Each row is followed by its class.
[  3 -48  29  34 -10   4  34 -13  10 -35 -10  25 -22  13   9  60  46 -20
  35 -27  30  62  19  85 -19  84  -4 -68 -23  90   8   8  13  36   8  28
  26 -18] | <40>
[ 20  12   3  -3   8   7  14  36 -27   2 -21  28  31 -41 -24  -5  67  38
   2  35 -40 -16  30 -61  15  24  36 -44 -61  -1  -6 -61 -41  11 -13 -17
  45  25] | <37>
[-21 -31   3  71 -13  20 -22  12 -32 -38  26  21  11  25   6  27  28  -6
  30 -11  14   3  31  10  45  22 -60  22 -22  -8   3   8  -8  -9 -29  -6
  18  20] | <167>
[ 20 -22  13  73  -2  -5  31  25  33 -35 -25  10 -18 -28 -18  16  40 -31
  15   9  49 -16 -20  54  32  93 -23 -30 -33  35  -8  24 -38  26 -19 -15
 -22   8] | <215>
[ -3 -18  11  70  -8 -27  17 -23   9 -10 -11  74 -40  -7   1  46  69 -15
   2 -37  55  28 -40  33  27  52 -55 -20  20  68 -16  21  -7  32   0  19
   7 -11] | <200>
[-24  23  11   0   3 -20   2  28 -34 -23   8  25  38   2 -28  35  19  75
  28  43 -19  -5  69 -22 -10  35  26 -26 -52  22  -9 -19   2 -25   9  -5
  10  14] | <186>
[-17  -9   7  42 -28  58  -2 -44 -63 -59 -20  12  13  53   6  24  43 -28
  -1   0  29  53 -11  39  46 -11  35  20 -10  32 -15  32  24  -3  18  36
  21   2] | <37>
[ 21  -7  26  82 -18 -37  38  28  44 -15   0  60 -42 -23  -9  47  77  23
  31   5   5 -13 -25  29  -5  89  -1 -73  18  -1  39  53  -6  38 -42  11
 -60   0] | <37>
[-49 -45 -32 -22  42 -26 -19 -39   3 -27  40  66 -18  28   9  31  13  22
 -49  -4 -22  -8 -62  -9  17   8 -79 -53 -52 -12  34  17  58 -18  21   5
   3  14] | <74>
[  4  17 -30 -51  57  11 -43 -12  32 -13  56  -3 -37  34  -3 -20   6  79
 -38   8  -2   9 -28 -23   3 -61 -36   9  18 -32 -26   9  56 -11  44 -57
 -15  26] | <88>
[-14  -5  34  63  -2 -32  67  17  40 -59 -25  71 -22  17 -12  60  -3 -53
  12 -32  15  56 -26  71  24  91 -25 -24 -15  20  49  28  36  30 -20  13
  37 -14] | <40>
[-15  20  47  60 -27 -14  37  -9 -27 -31 -20  54  -2 -22  16  13  45  18
   4 -13  41  23 -11  50  44  67  -8 -29  -2  68  25  26  -1  35 -51  20
   3  -4] | <40>
[-34 -63 -35 -54  19  42 -27 -56 -55 -11  39  -9  -5  32  -7 -12  37  20
 -59   8  -6  60  -4 -19 -39 -39  -8 -28 -44  18   4  24  26 -35  21 -15
   2  29] | <215>
[  4 -21   6  13  15  29  21  -1  -6  22   2  78  24  19  -4  56  90  30
  27  41 -36  20 -22   0 -27  44 -17 -21  -9  35   8   7   3 -14  -1  -8
   0 -24] | <16>
[  6  27  13  85 -21 -26   3  26  40 -32 -26  38 -22 -19 -24  26  80  52
   8  14  41  23 -45  23   0  87  -5 -20  29  20   6  42 -15  -5 -27 -18
 -36  10] | <215>
[-13   0  18  45   6 -40 -29  24  38 -25  18  46 -63 -56  28 -10  41  27
 -22   2  44 -21  -4   9  28  93 -29 -49 -33  -8 -18  45   4  27 -48  -2
 -76  29] | <167>
[ 31  -6  17  96 -19  -4  32  33 -39 -40 -24  13 -19  17 -10  32  11 -46
  38 -39   7  26  28  34   6   2   0   4  -7  11 -34  11  29  11  20  29
   5 -20] | <37>
[-56  10  47  46  -9 -25  -6  29  11 -57  -8  63 -31 -19  18  39  23  11
  27  16  20  -5 -12  25  11 111   2 -69 -43  48  -4  12  12  -3 -21  22
 -33  13] | <186>
[-27 -21  24  54  13  13 -15  30   4 -21  -6  58 -31  16  18  37  39  13
 -14 -17  31  80  -6  35  35 110 -78 -35 -47  40  10  37 -22  17 -59 -14
   6   1] | <167>
[-40 -21  10  89 -29 -20  34 -32  10  -1  -6  46 -20 -11 -10  38  29 -29
 -19  -4  25   3 -14  32   3  13 -42 -58  10  49  35  30 -49  14 -57  -9
  15 -16] | <167>
[-29 -25  47  13 -23 -28  51 -20  -2   1 -19  36  27  10   2  16  14  35
 -52  42 -15  45  33 -12 -23   8  -6 -37 -29   8  16 -17 -22 -23 -16 -20
  49   6] | <16>
[ 26 -17 -13  -7  20  25  38   3 -42  -4 -13  38  61   8 -27  46   5  21
 -33  12 -12 -19  34  24  -4 -12  37 -50 -72  60   7 -31 -25 -24   9   3
  36  21] | <74>
[ -6 -19  32  53 -17 -43  51 -12 -25 -24 -23  49 -11 -27 -12  25  28  -8
 -10  -5  20 -23  24  20 -11  41  -7 -43 -33  50   8  -6  -5 -12 -15   6
 -18  12] | <186>
[ 21 -59  13 -20  16  19  14  30  -9  10   1 -10  -8  -5  -2   0  42  40
  -3  18 -56   3  62 -26 -17  33 -24 -47 -49  33 -28 -56  -7  -7  28  -5
  14   2] | <66>
[  3 -12  16 -10   1   6  26  23   0 -46 -11  54  24 -13   8  45  16  17
 -11  20 -27   8  16   3 -40  45  63 -47 -63   5   7   0  18 -32  -4  -2
 -24  31] | <149>
[ 22 -60   4 -13  18 -33  19 -34  13   3  18  51   1  29  12  46 -61  53
 -57 -42 -24  22 -55  37 -30  27 -66   2 -31  -4  27  20  58 -58  38   0
 -27   1] | <66>
[-42  -6  -8  47  13  -7  -5 -19   7 -40  -3  55 -39  -4   8  18  -6   8
  -7  12  -5  46   9  70  48  31 -42 -39   4  44 -17  27  40  -4 -15   1
 -15 -17] | <167>
[-16 -28 -11 -50  33  12 -20 -40  -3  16  47  22  12  59   3  33 -49  85
 -37 -32 -21  33 -34  31 -22 -16 -60 -30  -9  -3  22  15  19 -13  23 -28
  34  -9] | <88>
[  7 -37  23  47 -17  -5  -2  15 -18 -32  10  59 -36  22  27  12  43 -18
  33  20   0  52   0   3  29  50  -5  26 -10 -60  12  70  62  15 -23  13
 -38  10] | <200>
[ 25 -66  10  47   4  25   6 -12 -20 -30  12  72   4  23  29  34   8 -24
  11  26   9  38 -14  31  24  34 -24  26 -46  -2  -9   6  34   9 -27 -40
   5   3] | <66>
[ 29  14   8  -5   9 -30  40  -3  16  28  -5   5  16   6 -21  45  94  42
 -24  28  -6  24  52 -29 -37  25   2  12 -42  25  -4 -33  10  -5  23 -45
  19 -14] | <16>
[ 37 -20 -24 -10  16  -9  16   8 -32  37  -6  30  35  -2 -26  25  66  65
 -40  37   0  20  19 -47 -25  38   6 -28 -54  28   0  -4 -16 -37   1  -4
  -7   9] | <74>
[ 17 -27 -13 -17  27  -7  19  44  38  29  32 -19 -14  30 -15  30 -55  17
 -29 -55 -24  27  15  13 -32   0 -44  15  24 -17  23  29  24 -28  17  -8
 -47  -7] | <149>
[-32  21  -4  20  12 -30  -4  38  33 -33  -2  39 -32 -20 -14  12  36  73
 -16 -12  37  19 -19  10  17  92 -35 -81  -9  21  -1  30 -16  32 -20  18
   0  31] | <74>
[-44   6   9  33 -27 -46  32 -30  14  -5 -33  44  -2 -12  10  36   3 -38
  -2   7  41 101  23  67  -2  62  -5  18  14  22  17  20  21   4 -32  12
   6 -18] | <16>
[ 31 -62  -3 -30  34  -5  47 -44   9   3  44  30 -27  69   8  50  14 -25
 -80 -46  21  60 -30  15 -42   1 -47  10 -65  17  13  42  62 -13  30  -9
 -24   2] | <105>
[ -8 -42 -10 -39  35   7 -56   0  16   7  83  31 -35  11  28  19 -16  60
 -18 -20  -6  -9 -35 -40 -19  26 -26 -33 -57   4 -13 -40  47 -10  11 -30
  -1  36] | <186>
[-66 -13  18   3   9   8  19  21 -18   8  10  18  12   0 -19  30  57  12
  -6   7 -11   5  42 -27  -2  48 -47 -48 -28  66 -16 -36 -33 -10   8   4
  35  -8] | <16>
[ 21 -17  15  30  -2  -9  -2   0  -5 -27  29   4  -9  -7   6   9  53 -14
  22  -5  34  -5  14  -4  -4  -2 -18   5 -53 -16   7 -27  19  35 -17 -29
  25   9] | <40>
[ 24   8  23  42  10 -18  17 -19   0 -69 -31  31 -42  -7  -2  35  31  28
   4 -22  47  14 -10  77  -5  89  10 -32 -27  52  -4  26  41   5 -12  -3
 -37   0] | <186>
[  1 -60 -30  -5  37 -25  23 -11 -13  16  42  37 -24  44   2  21 -26 -19
 -10 -25 -68  33  20 -24 -25 -54 -60 -13  -9 -25  25  -6  48 -11  11  14
  20  -6] | <88>
[-29  -4 -19 -29  14 -10 -24 -13 -52  12  -6  22  26   1 -28   9 -51  76
 -54 -35 -37  30  -6  12 -34   2 -45  -7 -21 -13  20  31  27 -95  31 -18
 -20   3] | <167>
[ 13 -23 -15 -47  21 -28  -6  -6   2  -9  30  -1 -27 -19  -9   5  13  48
  20 -31 -38 -30  25  10 -33  34 -23 -19 -28 -18  22 -29  67 -20  37  -5
 -34  28] | <186>
[-35 -17  35  47 -33 -25  17   6   8 -28 -23  17 -34 -32  17  32  25   3
 -10 -45  44  32  32  67 -10  87 -18 -57  -7  42  13  30 -12  35 -40  -5
 -41   0] | <149>
[-25 -34  -5 -85  14  14 -43 -27  44  -7  52  56 -28   6   5  10  -5  60
 -34 -34 -19  33 -64  30 -35  31 -30 -32   3 -54  38  -6  57 -41  16   8
  -8  32] | <200>
[  0 -19  13  26   3  23  -6  -9 -12 -39  35  45   3  40  18  18  17 -12
  -6   8  11  39  19  52  22   4   8  13 -16 -29  11  24  32  38 -58 -12
  16  -2] | <215>
[ -4 -39 -15 -37  14 -20   5 -17  -6   5  42  38  -8  -3   2  -1 -50  46
 -25  -4 -28  20  -9  -6   6 -19 -17 -16   9 -13   4  11  47 -30  31 -20
  -1  31] | <200>
[-24 -17  15  45 -13  13 -22   8 -17 -53  22  28  -8  31  35  32  22  -3
  34 -10   9  30  18  35  44  57 -23  31  -5 -38   5  44  51  36 -41  -8
 -25 -13] | <149>
[-49 -37 -18 -61  34   4 -46 -38  10 -15  32  37 -24   1  13   6  23  37
 -47  -5 -44   2 -17   7 -17  -1 -39 -32   4 -24  17   1  67 -38  11 -27
 -59  -5] | <149>
[ 15 -31   7 -11  20  10  -3  29 -12  -6  11  -5  12 -19 -25  -5  41  17
 -18  26  -5 -37  13 -32 -49  10  13 -60 -46  21 -46 -17 -28 -26  31 -44
  -4  12] | <215>
[ 29   3 -28 -38  43 -47  -4 -16  86   1  55   3 -42 -26  -5 -17   4  65
 -39   4  12 -11 -48 -26 -59 -50 -48  -7   1 -51  -8 -31  38 -19  20 -40
 -14  36] | <16>
[-16 -26 -15 -30  28 -33 -44 -16  45  -3  58  14 -51   7 -32  16  61  85
 -46 -32  15  20 -12 -13 -33  27 -65 -16 -40 -50  32  13  72  -2  43 -49
 -32  22] | <40>
[-57  -2  17  20   4 -23 -20 -18   7 -70   7  57  -7 -24  13  28   8  77
  15  47  28  21 -29  45 -10  68 -22 -89 -22  37 -11  38  -4   6 -36  -8
 -19   1] | <66>
[-18 -20   6  24  -9   4  -3  29 -52 -39  -3  29  25  17   7   5  29 -31
  41  16 -17  61  71  24  21  23  -1  26 -24 -30  13  18  19  12 -32   9
  14  16] | <215>
[-29 -14 -14 -61  13 -13  -7 -22  -3 -13  53   0 -25  -5   5 -20 -40  59
 -44 -54 -31   3  -6  -4 -11   5 -24 -26  18 -13 -10 -26  74 -20  22 -27
  -1  22] | <105>
[ 57  -6 -11 -50  22  -3  38 -25  14   8  11  10 -26  -8 -10   4  52  33
 -28 -42  -8 -10 -44  25 -51   1 -70   6 -52   7   5 -25  59 -50  85 -27
 -40  28] | <88>
[ 51 -42 -29 -41  65  -7 -26  -4  44   5  57  25 -26  26  -3  37  22  41
 -40 -12 -17   2 -26 -15 -19  -6 -26 -25 -53 -21 -11 -25  50 -11  44 -24
 -15  11] | <37>
[-17 -43  17  57   4  -4  22  44 -16 -42   8  56  19  33 -18  74  25  -6
  44 -14  -6  31  34  26  -5  86 -53  13 -63 -32  28  23  27 -15  -5  -4
   4  15] | <16>
[  6  21  30  39   9 -55  33  27  49 -37  -2  51 -13 -11 -11  39  24  19
   7 -13  43   6  -7  67  -9  55 -54 -19  -7  -1  22  38   0   7 -26 -17
 -60  10] | <105>
[-27 -11  20  35 -20 -28  28 -44 -18  -8  -9  48 -16  -3   5  32  32  45
 -16 -15  20  41  33  70 -11  26 -29 -63   1  59  18  18  -4  15 -23  10
 -10  -5] | <88>
[ 45  55 -12 -21  14  24  19  51  -2   2 -10  11  19 -49 -38 -11  59  48
  23  24 -33 -21  10 -27   4  27  40 -26 -26  10 -37 -71  -8  -6  15  -2
  18   5] | <37>
[  5 -39  24  64 -36  26  36   1 -27 -42  33  42  13  38   5  36   8 -15
  13  -2  41  27  17  38   9  27  -5  41  -5  -5   0  46  23   5 -27   5
 -10  20] | <66>
[-54   9  11  44  -5 -15  32   6 -13 -38  -7  46 -13  -6  -1  15 -25  -6
 -21 -18  34  15 -10  15  29  22 -12 -54 -23  51  -6  32 -29  15 -15  41
  15  34] | <88>
[ 43 -23  14  49 -20   6  -4  20   8 -35  24  24 -17 -13  26   8  64 -40
  48  -2  52  -7   9  27  -3  53 -38  33 -50 -39 -25  20  20  17  -6 -30
 -27  33] | <167>
[-26  -8  16  -3   4 -22   7 -18 -13 -14  13  59  17   8  14  12  18  -7
 -29  38   0  34   5 -54   3 -19  29 -30 -51  27 -35 -31  17  13  17   9
  74  -3] | <40>
[ 33 -43   7  51  10  32  17   7 -22 -42  58  38  12  59  -3  49  84  -1
  54   4  28  14   5  24  12   4 -67   5  -6 -10  21  32  -3  25 -34  -4
  -1   9] | <37>
[ -4   5  35  36 -15 -34  -6   6  32 -21 -19  30 -21 -27  17  38 -23  67
  -5 -22  37  23  -9  85   1 114 -12 -35   7  47 -19  17  16   7  -7 -17
 -37 -19] | <66>
[-33 -14   0  29   1   0  27  -5 -33 -21 -21  20   9  10  -3  37 -12 -27
 -15 -13  30  33   3  57   7  36 -14 -61 -29  60  34  29 -27   7 -44  28
  18 -11] | <74>
[ 48 -40   3  38  12  49  20  44 -51 -42  27  30  12  45 -13  56  22  19
  40 -14  27  28  -9  19 -18  61  11 -24 -79  20 -41  77  19  -1  41  26
 -30  21] | <37>
[ 37   9  11  44   8 -15  25  13   5 -25   3  17   2   5 -15  13  36  42
 -25  28 -36 -11  10 -28 -13 -26  17 -26 -33   8 -25 -54  12 -13  -5 -27
  45  -9] | <215>
[-39  22  -4  40 -29 -23  19   5 -25  -5 -25  10 -12 -45  -2  -4   7  15
   3 -16  27  24  28  47  35  49  -8 -51  14  48  25   5 -15  39 -54   2
  11   6] | <74>
[-40 -39  19  15 -19 -22  -3 -11  31 -18 -12  67 -18 -52   2  20  52 -10
 -14 -18  32  -4  15  59 -19  82 -21 -56  10  -2  14  14 -17  14 -39   2
 -62  10] | <149>
[ 13 -21  20  47   7 -17  17 -10  -1 -14 -31  50  -7  -4  -1  34  44  11
  -5 -18  22  45   2  53  17  43 -17 -24  -3  55  39  15  -2  13 -26  12
  -4  -2] | <40>
[  7 -31  22  46  -5  31  17 -23 -34 -42  -5  27  20  37   9  30  10 -75
   4  12  41  22 -21  19  10 -18  33  10 -70  -1  17  34   1  34 -21   1
  47  -6] | <40>
[ 52  14  12  21 -15  13  -6  37  12   0   0 -26  17  -7  -6 -25   0  35
  22  11   8   6  41  41  13  16  26  31   3 -54 -12  -7 -14  30 -37  -8
   7   0] | <215>
[ 14 -47 -22 -49  48 -13 -69 -14 -18  12  29  17 -22  11  -1   5   4  87
 -26 -34 -43 -11  -1 -25 -25  13 -36   7  -8 -18   0 -27  76 -67  51 -30
 -48  21] | <186>
[-22 -51  19 -29  18   7  -4 -25 -12   8  22  16 -13  25  12  19  33  43
 -61 -10 -39  23  25  -4 -37 -11 -36 -22 -16  18  14 -33  51 -60  27 -34
 -12   6] | <16>
[ 60 -36  -7  26  17  -6   5 -12 -25 -30  36  34  20  36  -4  47  34  21
  55   8  21 -10  -8  -5 -33   9 -29  24 -83 -40   8  13  19  25  -1 -39
  27  17] | <186>
[ 15 -53   4  13  -1  39  20 -13   6 -22  60  21   8  28  19  26  19  29
  59  16  -4 -11   3  47  11  20 -54 -44 -39   1  16 -13 -18  40 -32   9
  34  16] | <88>
[-11  -5  46  75 -24 -50  64   1 -11 -67 -10  59   0 -17 -16  52   7  11
  18 -16  41 -47  -2  33 -20  60 -11 -75 -62  51  -5  11 -19  15   1   3
  20  26] | <186>
[ 53 -16  24   3   6   1  45  35 -19  12 -41  10   5 -24   3  19  88  12
 -18 -20 -29  -8  33 -26 -21  64  -4 -18 -56  40  -9 -30 -13  -7  11  -1
 -24  -3] | <149>
[ 12 -61 -13 -29  43   0 -23 -16 -18  -4  34   5 -12  23   6  -9 -45 -11
 -57 -40 -27   0 -35   5 -21  -7 -44   2 -23 -39   5   0  53 -47   4 -20
 -12 -11] | <215>
